In the rows, 128 means zero.
Each row is followed by its class.
108; 145; 131; 151; 134; 143; 144; 138; 126; 134; 124; 131; 134; 126; 115; 140; 145; 144; 123; 146; 134; 134; 112; 123; 108; 138; 109; 137; 140; 143; 135; 163; 127; 136; 117 | Q
147; 125; 95; 120; 143; 105; 119; 120; 125; 146; 124; 141; 138; 140; 145; 129; 115; 164; 110; 118; 124; 97; 133; 159; 99; 117; 158; 133; 132; 119; 135; 114; 127; 121; 133 | A
113; 155; 159; 126; 138; 97; 132; 132; 119; 103; 139; 138; 136; 122; 169; 90; 170; 170; 96; 56; 124; 142; 100; 93; 112; 119; 61; 152; 135; 149; 115; 161; 100; 155; 117 | K
139; 142; 113; 117; 128; 135; 123; 116; 125; 116; 126; 108; 119; 136; 97; 148; 98; 141; 110; 168; 122; 103; 133; 129; 128; 103; 140; 134; 108; 151; 129; 116; 137; 136; 93 | Q
170; 71; 152; 182; 86; 122; 90; 112; 158; 149; 146; 165; 97; 85; 118; 108; 127; 178; 168; 132; 132; 99; 132; 163; 108; 75; 162; 163; 140; 97; 120; 128; 87; 45; 147 | B
105; 128; 124; 125; 128; 110; 128; 127; 132; 125; 124; 98; 113; 139; 130; 128; 125; 148; 114; 122; 106; 129; 127; 142; 113; 147; 124; 127; 157; 130; 143; 115; 124; 128; 111 | G
127; 148; 119; 132; 173; 73; 131; 112; 87; 97; 119; 95; 134; 131; 142; 111; 115; 91; 127; 134; 151; 117; 161; 98; 127; 115; 59; 105; 155; 124; 119; 129; 124; 177; 122 | T
143; 117; 160; 136; 91; 99; 158; 137; 139; 98; 125; 147; 138; 87; 103; 105; 120; 73; 159; 165; 148; 133; 138; 119; 160; 95; 124; 97; 154; 114; 124; 151; 151; 77; 148 | N
155; 108; 133; 91; 139; 140; 85; 71; 93; 127; 157; 80; 174; 115; 157; 167; 70; 103; 136; 147; 162; 101; 140; 114; 118; 77; 88; 93; 83; 155; 95; 86; 139; 138; 103 | F
83; 139; 121; 71; 162; 126; 157; 71; 123; 131; 120; 105; 184; 111; 118; 147; 134; 54; 127; 172; 154; 138; 126; 106; 102; 119; 99; 125; 80; 138; 164; 124; 176; 166; 141 | F
122; 142; 131; 128; 83; 125; 164; 148; 159; 139; 116; 115; 108; 91; 98; 95; 165; 138; 110; 149; 117; 149; 139; 99; 133; 177; 67; 95; 180; 108; 150; 166; 134; 120; 139 | M
139; 102; 131; 146; 136; 109; 123; 122; 113; 133; 120; 118; 86; 142; 108; 135; 125; 134; 120; 153; 133; 118; 119; 141; 106; 119; 123; 137; 149; 141; 122; 122; 136; 103; 103 | T
121; 156; 119; 118; 119; 155; 134; 114; 129; 129; 112; 104; 105; 141; 109; 143; 141; 152; 113; 133; 125; 128; 128; 138; 127; 125; 117; 140; 129; 122; 119; 139; 127; 120; 110 | K
123; 114; 137; 182; 105; 162; 118; 124; 128; 146; 114; 103; 106; 114; 122; 143; 130; 142; 143; 153; 122; 117; 108; 131; 123; 116; 140; 140; 143; 137; 111; 144; 98; 97; 107 | Q
124; 124; 137; 125; 125; 140; 122; 113; 136; 128; 110; 111; 124; 121; 125; 96; 119; 83; 108; 162; 129; 146; 114; 98; 148; 127; 109; 104; 114; 129; 148; 98; 146; 173; 112 | T
127; 108; 118; 136; 131; 117; 103; 144; 131; 166; 132; 131; 108; 130; 135; 115; 120; 160; 130; 138; 124; 126; 105; 149; 97; 107; 121; 139; 138; 134; 123; 128; 111; 136; 116 | R
113; 110; 110; 129; 126; 99; 131; 128; 119; 112; 129; 114; 102; 146; 122; 131; 134; 171; 105; 116; 129; 104; 141; 158; 116; 115; 116; 122; 124; 126; 113; 120; 138; 126; 107 | J
176; 100; 95; 133; 155; 131; 119; 115; 129; 179; 132; 119; 95; 116; 137; 120; 97; 81; 126; 154; 104; 88; 98; 113; 123; 83; 191; 172; 131; 133; 126; 92; 136; 125; 131 | A
104; 115; 123; 103; 122; 97; 106; 89; 127; 129; 127; 86; 103; 128; 126; 93; 127; 150; 114; 161; 118; 104; 128; 137; 107; 90; 103; 130; 135; 119; 131; 89; 138; 107; 100 | F
131; 91; 171; 182; 121; 150; 115; 117; 107; 139; 112; 102; 118; 119; 138; 133; 105; 133; 149; 122; 114; 108; 147; 150; 118; 75; 128; 110; 145; 114; 75; 137; 116; 138; 110 | Q
165; 132; 152; 117; 125; 165; 91; 139; 102; 120; 196; 130; 190; 111; 187; 141; 118; 176; 139; 32; 159; 163; 118; 94; 133; 97; 89; 106; 126; 135; 94; 163; 99; 166; 129 | A
118; 152; 152; 146; 118; 154; 132; 123; 135; 120; 134; 162; 148; 112; 157; 101; 166; 160; 135; 82; 138; 135; 128; 115; 129; 118; 108; 142; 109; 106; 124; 136; 143; 136; 154 | K
136; 142; 132; 137; 123; 144; 132; 148; 131; 115; 127; 132; 119; 130; 106; 135; 132; 159; 117; 145; 130; 122; 116; 121; 133; 132; 124; 133; 137; 147; 130; 158; 118; 126; 108 | Q
119; 136; 111; 126; 140; 128; 144; 129; 123; 156; 130; 124; 130; 134; 146; 149; 129; 159; 101; 114; 117; 137; 111; 129; 108; 149; 140; 140; 151; 142; 141; 146; 107; 139; 132 | A
114; 112; 132; 103; 145; 121; 121; 118; 112; 140; 135; 118; 102; 145; 99; 131; 116; 130; 138; 138; 127; 127; 143; 155; 116; 109; 125; 131; 117; 129; 115; 105; 147; 130; 117 | R
105; 168; 147; 113; 113; 145; 154; 132; 136; 139; 119; 118; 113; 125; 106; 141; 149; 147; 124; 144; 134; 144; 147; 120; 137; 148; 104; 120; 135; 128; 143; 160; 103; 122; 144 | R
176; 209; 154; 165; 120; 163; 147; 163; 159; 118; 105; 153; 184; 100; 177; 122; 152; 132; 113; 115; 138; 116; 166; 83; 134; 189; 120; 99; 106; 106; 155; 187; 92; 137; 153 | N
108; 110; 141; 144; 107; 132; 121; 115; 157; 156; 118; 130; 145; 104; 162; 123; 138; 161; 104; 135; 121; 143; 109; 146; 111; 135; 131; 135; 131; 126; 161; 136; 88; 124; 137 | B
135; 88; 89; 175; 101; 123; 125; 176; 141; 165; 187; 154; 143; 149; 183; 96; 161; 234; 104; 42; 117; 157; 76; 186; 128; 146; 140; 134; 161; 93; 134; 141; 110; 161; 150 | J
113; 134; 90; 169; 104; 150; 133; 144; 145; 155; 111; 100; 108; 115; 147; 163; 126; 129; 125; 175; 126; 128; 89; 137; 119; 135; 165; 147; 129; 146; 127; 127; 104; 132; 128 | J
139; 108; 136; 144; 130; 97; 160; 152; 128; 138; 99; 129; 74; 126; 88; 123; 122; 97; 116; 177; 119; 137; 122; 134; 108; 149; 123; 118; 181; 135; 129; 136; 152; 123; 115 | T
119; 113; 104; 107; 137; 107; 114; 94; 139; 135; 141; 119; 172; 123; 161; 104; 138; 140; 120; 128; 133; 122; 105; 134; 115; 110; 134; 141; 100; 112; 168; 123; 126; 151; 140 | F
129; 106; 104; 95; 158; 77; 135; 78; 112; 112; 125; 117; 112; 150; 94; 107; 134; 90; 109; 146; 135; 108; 120; 132; 131; 95; 138; 156; 107; 137; 155; 81; 168; 115; 115 | T
136; 124; 134; 157; 134; 110; 122; 146; 117; 128; 107; 104; 114; 110; 129; 148; 120; 115; 156; 111; 119; 119; 155; 138; 60; 155; 109; 116; 165; 131; 96; 124; 137; 103; 105 | G
93; 147; 127; 100; 129; 115; 135; 82; 130; 124; 132; 135; 162; 119; 143; 105; 155; 158; 107; 111; 138; 116; 138; 110; 115; 96; 104; 134; 98; 121; 160; 126; 129; 137; 148 | A
121; 134; 141; 133; 113; 126; 131; 120; 132; 118; 131; 137; 154; 109; 130; 127; 138; 150; 114; 115; 129; 130; 107; 104; 115; 107; 119; 138; 106; 159; 139; 147; 123; 134; 112 | Q
124; 129; 113; 103; 122; 140; 155; 121; 141; 139; 103; 134; 136; 111; 102; 147; 145; 140; 100; 138; 135; 148; 110; 129; 120; 146; 117; 139; 131; 165; 141; 151; 107; 116; 132 | B
106; 125; 147; 108; 121; 106; 146; 85; 113; 92; 121; 110; 123; 140; 99; 117; 154; 144; 111; 129; 149; 121; 179; 126; 141; 122; 80; 97; 114; 102; 154; 129; 153; 114; 124 | T
148; 99; 78; 133; 147; 138; 53; 99; 143; 144; 122; 125; 169; 118; 186; 100; 101; 139; 118; 155; 137; 90; 108; 149; 109; 98; 148; 143; 65; 132; 142; 56; 119; 151; 115 | B
134; 113; 135; 133; 86; 97; 126; 101; 155; 146; 139; 149; 150; 101; 131; 100; 161; 212; 100; 107; 132; 123; 106; 152; 98; 91; 91; 149; 139; 135; 141; 159; 59; 100; 149 | B
83; 104; 150; 177; 80; 118; 49; 97; 159; 142; 86; 100; 142; 107; 220; 64; 174; 203; 109; 96; 119; 120; 91; 120; 119; 87; 108; 122; 145; 95; 146; 136; 57; 84; 96 | M
125; 135; 127; 109; 129; 146; 131; 124; 123; 130; 124; 105; 129; 146; 134; 166; 130; 157; 113; 158; 139; 119; 114; 146; 146; 98; 144; 141; 145; 146; 122; 144; 133; 109; 135 | M
111; 136; 153; 113; 113; 119; 113; 117; 146; 125; 132; 127; 132; 117; 130; 88; 173; 136; 134; 119; 139; 129; 129; 121; 128; 123; 105; 131; 104; 109; 156; 135; 105; 102; 136 | R
105; 98; 114; 133; 131; 102; 127; 96; 134; 135; 154; 139; 153; 110; 112; 97; 118; 117; 115; 136; 123; 131; 100; 109; 116; 123; 100; 133; 98; 144; 163; 105; 148; 166; 110 | Q
133; 121; 112; 102; 128; 99; 109; 128; 129; 128; 144; 110; 108; 140; 127; 109; 119; 176; 112; 145; 124; 118; 120; 148; 114; 120; 120; 126; 156; 120; 137; 116; 136; 110; 105 | F
89; 107; 138; 152; 101; 121; 93; 98; 129; 92; 99; 88; 84; 113; 137; 132; 134; 157; 148; 130; 117; 125; 131; 128; 123; 111; 147; 155; 105; 120; 120; 121; 110; 83; 90 | K
187; 130; 125; 88; 164; 174; 77; 152; 114; 93; 86; 100; 136; 134; 188; 144; 73; 91; 127; 157; 133; 97; 111; 111; 169; 98; 205; 119; 88; 168; 88; 84; 146; 150; 102 | F
131; 160; 99; 124; 141; 146; 181; 143; 141; 143; 113; 162; 158; 137; 132; 137; 151; 149; 85; 149; 132; 114; 115; 116; 137; 152; 138; 142; 102; 151; 173; 161; 150; 134; 152 | N
115; 139; 145; 123; 121; 109; 100; 113; 147; 132; 129; 129; 93; 120; 115; 105; 124; 164; 115; 149; 114; 114; 134; 128; 81; 116; 124; 137; 132; 120; 141; 113; 119; 107; 96 | A
109; 109; 118; 125; 124; 115; 122; 130; 136; 125; 112; 106; 112; 120; 118; 123; 119; 120; 128; 144; 113; 129; 114; 136; 104; 136; 121; 125; 144; 144; 134; 110; 139; 128; 108 | G
155; 80; 128; 145; 135; 143; 160; 197; 128; 166; 125; 144; 97; 126; 128; 172; 112; 149; 108; 137; 117; 158; 125; 170; 114; 206; 141; 107; 193; 138; 126; 158; 147; 115; 126 | B
92; 123; 125; 112; 129; 118; 143; 99; 142; 114; 123; 157; 164; 129; 122; 119; 160; 164; 105; 121; 146; 136; 113; 127; 151; 157; 102; 126; 117; 139; 170; 151; 119; 138; 156 | M
130; 112; 138; 170; 118; 145; 149; 154; 130; 115; 122; 144; 94; 129; 131; 162; 100; 127; 145; 140; 131; 131; 129; 153; 183; 142; 191; 121; 149; 123; 109; 130; 118; 132; 156 | J
98; 142; 137; 139; 153; 141; 109; 108; 119; 106; 130; 120; 157; 146; 152; 88; 137; 128; 134; 149; 140; 105; 139; 145; 139; 85; 110; 128; 97; 106; 120; 101; 151; 144; 128 | N
165; 125; 176; 147; 114; 144; 153; 165; 108; 59; 161; 145; 135; 124; 181; 152; 135; 164; 145; 79; 160; 100; 192; 127; 218; 121; 155; 95; 115; 96; 109; 157; 139; 121; 190 | J
112; 124; 129; 110; 108; 122; 89; 98; 131; 146; 86; 73; 105; 104; 125; 139; 104; 70; 123; 154; 118; 150; 75; 110; 72; 62; 124; 143; 124; 162; 95; 103; 138; 101; 40 | K
109; 131; 137; 132; 105; 131; 154; 104; 152; 138; 125; 145; 122; 113; 115; 122; 161; 135; 128; 141; 132; 128; 119; 131; 127; 103; 131; 155; 118; 98; 162; 157; 142; 108; 153 | K
121; 133; 117; 121; 142; 106; 126; 114; 124; 141; 128; 123; 108; 133; 116; 139; 103; 140; 118; 159; 121; 114; 125; 143; 101; 124; 136; 138; 149; 138; 129; 118; 113; 129; 122 | A
105; 126; 133; 140; 132; 101; 131; 131; 138; 112; 124; 123; 125; 128; 133; 102; 144; 133; 139; 128; 118; 116; 141; 149; 113; 145; 120; 126; 154; 102; 148; 116; 138; 122; 143 | G
140; 145; 99; 134; 150; 135; 144; 156; 142; 134; 107; 129; 141; 133; 114; 129; 125; 92; 131; 141; 124; 128; 138; 149; 115; 209; 120; 99; 161; 110; 148; 126; 139; 154; 140 | G
94; 127; 124; 119; 119; 99; 102; 104; 137; 99; 118; 126; 121; 132; 120; 103; 143; 200; 122; 139; 131; 110; 135; 142; 119; 88; 113; 143; 128; 125; 132; 128; 123; 118; 120 | M
158; 120; 111; 189; 118; 147; 81; 154; 148; 143; 144; 155; 138; 122; 137; 95; 137; 155; 166; 107; 142; 144; 103; 171; 96; 165; 101; 120; 157; 75; 105; 144; 98; 138; 125 | K
127; 168; 146; 150; 105; 159; 146; 148; 154; 133; 123; 124; 113; 112; 100; 122; 150; 127; 135; 134; 121; 163; 129; 134; 111; 183; 95; 119; 155; 96; 123; 164; 113; 148; 130 | K
179; 103; 144; 127; 131; 168; 143; 148; 125; 146; 88; 107; 103; 116; 136; 173; 84; 44; 117; 166; 125; 117; 142; 119; 154; 160; 145; 79; 135; 123; 114; 132; 171; 118; 104 | K
117; 150; 128; 140; 121; 136; 140; 122; 138; 127; 119; 138; 122; 121; 124; 112; 152; 137; 121; 121; 129; 135; 125; 122; 126; 158; 96; 130; 131; 114; 135; 137; 127; 133; 133 | K
138; 140; 100; 85; 127; 76; 75; 40; 117; 130; 128; 69; 133; 86; 150; 91; 99; 91; 110; 148; 133; 85; 106; 44; 107; 45; 80; 146; 92; 174; 126; 60; 108; 105; 73 | F
139; 126; 143; 162; 129; 150; 91; 116; 126; 147; 97; 88; 103; 106; 136; 90; 120; 71; 145; 167; 126; 100; 136; 130; 91; 113; 65; 101; 139; 100; 72; 92; 136; 133; 94 | K
159; 95; 100; 167; 138; 146; 84; 179; 145; 134; 147; 154; 149; 144; 145; 125; 113; 145; 149; 131; 149; 151; 95; 164; 127; 162; 157; 111; 145; 94; 148; 165; 131; 114; 93 | N
118; 120; 164; 117; 147; 124; 152; 164; 121; 119; 95; 117; 121; 86; 148; 112; 131; 65; 146; 167; 131; 136; 130; 97; 98; 117; 105; 110; 148; 139; 102; 141; 183; 148; 133 | F
169; 187; 110; 120; 134; 180; 113; 181; 128; 76; 67; 128; 107; 150; 119; 130; 97; 139; 152; 159; 129; 98; 224; 177; 143; 156; 169; 71; 123; 62; 81; 91; 208; 143; 121 | K
104; 173; 149; 139; 101; 158; 126; 135; 147; 99; 109; 88; 110; 113; 157; 140; 144; 130; 123; 157; 123; 121; 137; 111; 140; 105; 161; 143; 90; 127; 125; 118; 120; 136; 126 | J
87; 129; 146; 204; 108; 165; 97; 110; 107; 149; 130; 109; 133; 165; 156; 156; 148; 242; 132; 75; 146; 173; 120; 179; 117; 155; 92; 107; 187; 100; 111; 170; 40; 129; 115 | T
